Below are the code and all the weights of a small trained network. Each question names an input and a class and asks about switching units off, where a switched-off unit gives its printed mean instead of its output.

import numpy as np


def w(rows, s, z=0):
    codes = np.array(rows[::2]) - 128.0
    scale = np.full(codes.shape[1], s)
    scale[-1] = z or s
    return codes * scale


def f(y):
    return y / 2 * (1 + np.tanh(0.7978845608 * (y + 0.044715 * y**3)))


def log_softmax(a):
    a = a - a.max(-1, keepdims=True)
    return a - np.log(np.exp(a).sum(-1, keepdims=True))


def net(x, mask):
    res = np.array(x, float).reshape(1, 8) / 4 @ E
    y = f(res @ A[0][:, :-1].T + A[0][:, -1])
    res = res + np.where(mask, y, B[0][:, -1]) @ B[0][:, :-1]
    return log_softmax(res[-1] @ U[:, :-1].T + U[:, -1])


A, B = {}, {}
E = w([
[123,133,128,125],'x0',
[118,138,130,123],'x1',
[128,123,246,99],'x2',
[126,129,128,126],'x3',
[131,127,127,130],'x4',
[109,42,113,19],'x5',
[241,226,113,45],'x6',
[130,125,127,130],'x7',
],0.012)
A[0] = w([
[86,62,169,100,88],'neuron 1',
[153,141,85,80,166],'neuron 2',
[84,83,87,110,145],'neuron 3',
[164,105,157,88,35],'neuron 4',
[83,83,179,101,118],'neuron 5',
[90,124,132,196,250],'neuron 6',
[177,163,109,145,166],'neuron 7',
[117,132,202,112,233],'neuron 8',
[127,111,217,117,199],'neuron 9',
[226,179,138,156,100],'neuron 10',
[64,107,105,131,207],'neuron 11',
[142,126,53,74,201],'neuron 12',
[94,80,208,95,121],'neuron 13',
[94,153,128,195,120],'neuron 14',
[182,174,184,131,100],'neuron 15',
[137,131,150,170,89],'neuron 16',
[105,61,119,99,172],'neuron 17',
[177,192,86,158,143],'neuron 18',
[119,124,154,185,116],'neuron 19',
[156,95,164,140,149],'neuron 20',
[133,138,141,96,89],'neuron 21',
[197,107,123,43,66],'neuron 22',
[87,141,157,255,253],'neuron 23',
[118,133,175,170,102],'neuron 24',
[170,134,103,34,77],'neuron 25',
],0.017,0.0063)
B[0] = w([
[143,155,52,74,188],'neuron 1',
[125,133,99,212,179],'neuron 2',
[45,77,111,89,180],'neuron 3',
[171,181,109,188,154],'neuron 4',
[189,150,68,77,184],'neuron 5',
[142,89,96,176,209],'neuron 6',
[95,220,125,89,182],'neuron 7',
[254,154,165,156,191],'neuron 8',
[227,220,139,134,195],'neuron 9',
[105,175,137,25,211],'neuron 10',
[70,39,78,126,192],'neuron 11',
[63,119,57,218,188],'neuron 12',
[223,195,21,87,194],'neuron 13',
[94,77,121,195,182],'neuron 14',
[133,175,196,69,193],'neuron 15',
[140,117,167,166,149],'neuron 16',
[54,105,76,68,187],'neuron 17',
[30,192,101,82,202],'neuron 18',
[141,136,158,197,169],'neuron 19',
[149,200,125,92,149],'neuron 20',
[180,93,178,169,143],'neuron 21',
[198,56,165,226,192],'neuron 22',
[164,128,114,222,250],'neuron 23',
[179,138,199,160,163],'neuron 24',
[108,100,141,215,194],'neuron 25',
],0.011,0.021)
U = w([
[87,78,163,183,253],'0',
[123,178,94,61,184],'1',
[199,104,175,169,72],'2',
[142,157,246,56,28],'3',
[62,33,119,48,12],'4',
],0.014,0.0063)

Each question gives the input, the list of numbers given to net, and the class t.
The units are the neurons (one row each of A and B). Each row of codes is followed by its name. A weight is (code - 128) times the scale printed after its matrix; where a second scale follows, it is the last column's (A, B and U).
mask holds one flag per neuron, in row order. A switched-off neuron (its flag False) gives its mean, the last column of its row in B, instead of its output. The means were averaged over made-up inputs and are rounded, as every weight is.
A unit's drop is (log p(t) with every unit on - log p(t) with that unit switched off) / (log p(t) with every unit on - log p(t) with every unit switched off).
The circuit of an input: a set's keep is (log p(t) with only the set's units on - log p(t) with every unit switched off) / (log p(t) with every unit on - log p(t) with every unit switched off). Starting from the 12 units with the biggest drops (on a tie, the unit counted first), units are removed one at a time, each time the one whose removal leaves the highest keep (on an exact tie, the one counted first), for as long as the keep stays at least 0.8.
units of the circuit, in order: the units of the circuit, biggest drop first
unit that matters most: the unit with the biggest drop
k most important neurons: the k neurons with the biggest drops, biggest first
drop of u: that unit's drop, to one decimal
input [-4,0,-8,4,7,0,-2,-3], class 0: unit that matters most -> neuron 10
input [5,6,0,2,-2,3,-5,0], class 4: units of the circuit, in order -> neuron 3; neuron 17
input [-7,4,-5,7,5,0,-2,-3], class 0: 2 most important neurons -> neuron 10; neuron 1
input [-5,-4,-8,-7,-2,5,0,4], class 4: 2 most important neurons -> neuron 23; neuron 3
input [0,7,1,2,-7,4,-7,4], class 1: 3 most important neurons -> neuron 13; neuron 5; neuron 1
input [-6,1,1,5,-1,0,4,-4], class 3: 3 most important neurons -> neuron 23; neuron 13; neuron 6
input [-1,-2,6,6,8,0,-6,-4], class 2: 3 most important neurons -> neuron 8; neuron 18; neuron 23
input [6,8,4,2,-7,-7,1,1], class 3: 3 most important neurons -> neuron 15; neuron 10; neuron 22
input [-1,-5,1,-3,2,2,4,4], class 2: 2 most important neurons -> neuron 11; neuron 3
input [1,8,-1,-7,-2,-8,2,2], class 1: drop of neuron 10 -> 0.2
input [-5,5,2,3,-5,-8,7,-2], class 3: drop of neuron 15 -> 0.3
input [1,-3,-6,-8,6,8,0,-8], class 4: drop of neuron 17 -> 0.5
